Here is a tiny trained network, its code and every weight. The questions are about switching its units off for an input and a target symbol, where a switched-off unit gives its printed mean instead of its output.

import numpy as np


def w(rows, s, z=0):
    codes = np.array(rows[::2]) - 128.0
    scale = np.full(codes.shape[1], s)
    scale[-1] = z or s
    return codes * scale


def f(y):
    return y / 2 * (1 + np.tanh(0.7978845608 * (y + 0.044715 * y**3)))


def softmax(a):
    e = np.exp(a - a.max(-1, keepdims=True))
    return e / e.sum(-1, keepdims=True)


def log_softmax(a):
    a = a - a.max(-1, keepdims=True)
    return a - np.log(np.exp(a).sum(-1, keepdims=True))


def net(x, mask):
    ids = ['βδεηθλμξφψω'.index(c) for c in x.split()]
    T = len(ids)
    res = E[ids] + P[:T]
    u = 0
    for l in range(2):
        r = res
        for j in range(2):
            rows = slice(2 * j, 2 * j + 2)
            q, k, v = (r @ M[l][rows].T for M in (Q, K, V))
            z = softmax(np.where(np.tri(T) > 0, q @ k.T / 2**0.5, -1e9)) @ v
            o = O[l][rows]
            res = res + np.where(mask[u + j], z, o[:, -1]) @ o[:, :-1]
        u += 2
        y = f(res @ A[l][:, :-1].T + A[l][:, -1])
        res = res + np.where(mask[u : u + 16], y, B[l][:, -1]) @ B[l][:, :-1]
        u += 16
    return log_softmax(res[-1] @ U[:, :-1].T + U[:, -1])


Q, K, V, O, A, B = {}, {}, {}, {}, {}, {}
E = w([
[223,70,252],'β',
[157,211,131],'δ',
[74,104,233],'ε',
[162,219,137],'η',
[162,214,132],'θ',
[98,131,94],'λ',
[33,216,176],'μ',
[215,66,44],'ξ',
[132,118,100],'φ',
[148,195,119],'ψ',
[137,156,89],'ω',
],0.014)
P = w([
[1,157,114],'0',
[41,132,118],'1',
[62,126,121],'2',
[61,122,120],'3',
[79,112,116],'4',
[72,106,115],'5',
[81,116,115],'6',
[75,109,111],'7',
[92,110,102],'8',
[89,106,104],'9',
[85,112,108],'10',
[85,114,108],'11',
[81,102,104],'12',
],0.004)
Q[0] = w([
[120,56,107],'0.h0',
[134,241,246],'0.h0',
[154,174,178],'0.h1',
[123,115,242],'0.h1',
],0.012)
K[0] = w([
[134,36,119],'0.h0',
[55,174,188],'0.h0',
[129,128,6],'0.h1',
[74,186,119],'0.h1',
],0.014)
V[0] = w([
[85,152,104],'0.h0',
[141,61,49],'0.h0',
[11,191,117],'0.h1',
[255,146,193],'0.h1',
],0.0063)
O[0] = w([
[129,186,157,255],'0.h0',
[155,121,95,200],'0.h0',
[64,1,133,116],'0.h1',
[133,160,105,163],'0.h1',
],0.0066,0.00046)
A[0] = w([
[254,122,107,110],'0.n0',
[192,115,152,113],'0.n1',
[114,80,87,109],'0.n2',
[90,56,132,134],'0.n3',
[171,72,186,142],'0.n4',
[143,77,140,1],'0.n5',
[143,113,144,68],'0.n6',
[80,203,119,143],'0.n7',
[169,105,117,46],'0.n8',
[179,70,86,77],'0.n9',
[113,162,35,70],'0.n10',
[131,68,96,41],'0.n11',
[103,198,46,144],'0.n12',
[68,254,107,187],'0.n13',
[126,157,109,5],'0.n14',
[71,57,56,32],'0.n15',
],0.01,0.0072)
B[0] = w([
[49,84,132,197],'0.n0',
[88,166,156,134],'0.n1',
[179,158,98,136],'0.n2',
[223,128,124,150],'0.n3',
[140,253,180,148],'0.n4',
[57,58,74,109],'0.n5',
[127,187,187,107],'0.n6',
[134,59,87,182],'0.n7',
[62,71,86,116],'0.n8',
[119,60,86,159],'0.n9',
[57,43,207,145],'0.n10',
[160,163,135,120],'0.n11',
[99,44,106,200],'0.n12',
[101,46,64,254],'0.n13',
[144,144,109,104],'0.n14',
[98,103,83,123],'0.n15',
],0.0078,0.0065)
Q[1] = w([
[146,133,131],'1.h0',
[124,79,95],'1.h0',
[80,95,10],'1.h1',
[79,147,227],'1.h1',
],0.014)
K[1] = w([
[85,103,123],'1.h0',
[182,130,154],'1.h0',
[41,28,39],'1.h1',
[119,122,248],'1.h1',
],0.011)
V[1] = w([
[255,108,98],'1.h0',
[73,233,202],'1.h0',
[235,223,150],'1.h1',
[68,224,179],'1.h1',
],0.0073)
O[1] = w([
[254,169,145,122],'1.h0',
[134,69,171,89],'1.h0',
[221,34,153,4],'1.h1',
[120,101,175,41],'1.h1',
],0.008,0.012)
A[1] = w([
[187,203,93,121],'1.n0',
[147,34,176,118],'1.n1',
[62,106,54,50],'1.n2',
[80,79,157,134],'1.n3',
[75,150,113,1],'1.n4',
[136,50,91,67],'1.n5',
[117,15,70,183],'1.n6',
[183,158,144,36],'1.n7',
[98,118,1,26],'1.n8',
[126,128,129,65],'1.n9',
[212,148,116,200],'1.n10',
[144,131,106,39],'1.n11',
[94,217,155,56],'1.n12',
[157,157,143,44],'1.n13',
[113,112,29,65],'1.n14',
[179,174,109,65],'1.n15',
],0.0098,0.007)
B[1] = w([
[165,121,32,142],'1.n0',
[80,120,62,138],'1.n1',
[164,93,162,225],'1.n2',
[193,179,131,138],'1.n3',
[127,46,63,147],'1.n4',
[30,43,49,129],'1.n5',
[141,212,129,178],'1.n6',
[153,58,162,125],'1.n7',
[159,93,165,248],'1.n8',
[156,84,49,120],'1.n9',
[67,102,2,130],'1.n10',
[169,19,83,121],'1.n11',
[78,115,126,138],'1.n12',
[112,11,79,122],'1.n13',
[169,98,178,216],'1.n14',
[138,142,107,123],'1.n15',
],0.0095,0.018)
U = w([
[107,111,157,79],'β',
[114,123,140,66],'δ',
[218,36,102,115],'ε',
[116,121,148,79],'η',
[116,89,169,52],'θ',
[107,120,130,69],'λ',
[100,97,164,97],'μ',
[86,198,37,254],'ξ',
[98,186,217,168],'φ',
[103,104,152,91],'ψ',
[2,29,85,116],'ω',
],0.0099,0.0081)

Each question gives the input, a string of symbols that net reads in full, and the target symbol t.
The units are the heads (2 rows each of Q, K, V and O) and the neurons (one row each of A and B). Each row of codes is followed by its name. A weight is (code - 128) times the scale printed after its matrix; where a second scale follows, it is the last column's (O, A, B and U).
mask holds one flag per unit, layer by layer, with each layer's heads first. A switched-off unit (its flag False) gives its mean, the last column of its rows in O or B, instead of its output. The means were averaged over made-up inputs and are rounded, as every weight is.
A unit's drop is (log p(t) with every unit on - log p(t) with that unit switched off) / (log p(t) with every unit on - log p(t) with every unit switched off).
The circuit of an input: a set's keep is (log p(t) with only the set's units on - log p(t) with every unit switched off) / (log p(t) with every unit on - log p(t) with every unit switched off). Starting from the 12 units with the biggest drops (on a tie, the unit counted first), units are removed one at a time, each time the one whose removal leaves the highest keep (on an exact tie, the one counted first), for as long as the keep stays at least 0.8.
circuit, biggest first: the units of the circuit, biggest drop first
top k neurons: the k neurons with the biggest drops, biggest first
k most important neurons of layer l: the k neurons of layer l with the biggest drops, biggest first
drop of u: that unit's drop, to one decimal
input δ ξ μ ω, target ω: circuit, biggest first => [1.h1; 0.n13; 1.n4; 1.n6]
input θ ε ξ φ φ η θ ω ξ ξ ξ λ, target ε: most important neuron of layer 0 => [0.n9]
input ε ε ε ξ θ λ ε φ η ξ μ μ, target ω: circuit, biggest first => [1.h1; 1.n4; 1.n12]
input ξ ξ ξ φ ε ε, target φ: top 2 neurons => [1.n4; 1.n0]
input ε ω λ ψ ξ μ η θ ξ λ, target ε: top 3 neurons => [0.n0; 0.n9; 0.n15]
input η ψ ξ ω δ ξ ξ ξ φ η δ μ ψ, target ω: 4 most important neurons of layer 0 => [0.n7; 0.n13; 0.n3; 0.n4]
input δ η ψ φ ε η η ξ θ, target ε: top 3 neurons => [0.n13; 0.n0; 0.n9]
input ξ ε η φ ε ω ξ μ φ ω μ η, target ω: 4 most important neurons of layer 0 => [0.n13; 0.n7; 0.n4; 0.n3]
input ξ φ ξ ε η ξ θ, target ε: top 3 neurons => [0.n13; 1.n8; 1.n14]
input ε η ξ η ω θ δ ξ ψ, target ε: 2 most important neurons of layer 1 => [1.n8; 1.n14]
input φ ω ξ ω, target ε: 3 most important neurons of layer 1 => [1.n8; 1.n14; 1.n0]
input ψ ε η ε μ μ θ, target ω: 3 most important neurons of layer 1 => [1.n6; 1.n4; 1.n12]
input ξ ξ θ λ φ θ η η φ ξ ε ξ δ, target ε: 2 most important neurons of layer 1 => [1.n8; 1.n14]
input η ξ φ ω μ δ μ ψ δ, target ω: 3 most important neurons of layer 0 => [0.n13; 0.n7; 0.n3]
input ε η λ ξ η, target ε: top 2 neurons => [0.n13; 0.n9]
input ξ ψ ω η φ ξ ξ η ξ ψ η, target ε: 3 most important neurons of layer 1 => [1.n8; 1.n14; 1.n0]
input ε ψ η ξ η ξ φ ε φ ξ ω, target ε: 3 most important neurons of layer 1 => [1.n8; 1.n14; 1.n2]
input μ η ψ, target ω: 2 most important neurons of layer 0 => [0.n13; 0.n7]
input φ ξ ω μ μ η, target ω: most important neuron of layer 1 => [1.n6]
input φ ψ δ η η ψ φ, target ξ: drop of 1.n8 => 0.3
input ξ β ε φ ξ ξ ε η φ β ε ω μ, target ω: drop of 0.n3 => 0.1
input μ η ω θ, target ω: drop of 1.n4 => 0.2
